Below are the code and all the weights of a small trained network. Each question names an input and a class and asks about switching units off, where a switched-off unit gives its printed mean instead of its output.

import numpy as np


def w(rows, s, z=0):
    codes = np.array(rows[::2]) - 128.0
    scale = np.full(codes.shape[1], s)
    scale[-1] = z or s
    return codes * scale


def f(y):
    return np.maximum(y, 0)


def log_softmax(a):
    a = a - a.max(-1, keepdims=True)
    return a - np.log(np.exp(a).sum(-1, keepdims=True))


def net(x, mask):
    res = np.array(x, float).reshape(1, 3) / 4 @ E
    y = f(res @ A[0][:, :-1].T + A[0][:, -1])
    res = res + np.where(mask, y, B[0][:, -1]) @ B[0][:, :-1]
    return log_softmax(res[-1] @ U[:, :-1].T + U[:, -1])


A, B = {}, {}
E = w([
[55,133,169,88,47,87,128,121],'x0',
[189,102,37,21,136,171,109,111],'x1',
[141,184,74,91,156,206,250,61],'x2',
],0.014)
A[0] = w([
[87,186,147,209,136,124,175,146,165],'N0',
[115,141,100,137,220,82,158,138,176],'N1',
[152,141,117,83,114,133,102,142,101],'N2',
[154,165,87,125,221,255,122,146,253],'N3',
[154,139,85,60,120,125,184,27,155],'N4',
[96,114,133,103,110,57,53,189,184],'N5',
],0.01,0.0036)
B[0] = w([
[97,204,157,143,133,226,19,135,192],'N0',
[139,119,57,121,178,214,1,88,165],'N1',
[152,160,109,53,113,90,75,183,156],'N2',
[176,41,64,145,124,126,124,59,250],'N3',
[178,201,23,7,21,101,147,111,224],'N4',
[157,52,149,131,63,74,181,211,213],'N5',
],0.0098,0.018)
U = w([
[130,92,97,159,255,138,112,85,21],'0',
[128,212,43,36,78,118,170,55,59],'1',
[122,45,189,122,71,18,180,227,255],'2',
[42,198,225,153,142,150,81,160,152],'3',
],0.0093,0.00072)

Each question gives the input, the list of numbers given to net, and the class t.
The units are the neurons (one row each of A and B). Each row of codes is followed by its name. A weight is (code - 128) times the scale printed after its matrix; where a second scale follows, it is the last column's (A, B and U).
mask holds one flag per neuron, in row order. A switched-off neuron (its flag False) gives its mean, the last column of its row in B, instead of its output. The means were averaged over made-up inputs and are rounded, as every weight is.
A unit's drop is (log p(t) with every unit on - log p(t) with that unit switched off) / (log p(t) with every unit on - log p(t) with every unit switched off).
The circuit of an input: a set's keep is (log p(t) with only the set's units on - log p(t) with every unit switched off) / (log p(t) with every unit on - log p(t) with every unit switched off). Starting from all 6 units, units are removed one at a time, each time the one whose removal leaves the highest keep (on an exact tie, the one counted first), for as long as the keep stays at least 0.8.
circuit, biggest first: the units of the circuit, biggest drop first
most important unit: the unit with the biggest drop
k most important neurons: the k neurons with the biggest drops, biggest first
drop when u is switched off: that unit's drop, to one decimal
input [-3,-3,-1], class 3: circuit, biggest first => [N3 N4]
input [-6,-7,2], class 0: most important unit => N1
input [-8,-5,-5], class 3: circuit, biggest first => [N3 N0]
input [-8,6,-2], class 0: 2 most important neurons => [N3 N4]
input [7,-8,-2], class 3: 2 most important neurons => [N0 N3]
input [3,-8,-4], class 3: 2 most important neurons => [N0 N3]
input [-6,-7,0], class 3: 2 most important neurons => [N0 N3]
input [-6,5,-4], class 0: drop when N4 is switched off => 1.1
input [6,8,-3], class 2: drop when N5 is switched off => 0.5
input [-7,-4,1], class 0: drop when N3 is switched off => 0.0
input [-1,-1,0], class 0: drop when N5 is switched off => 0.3
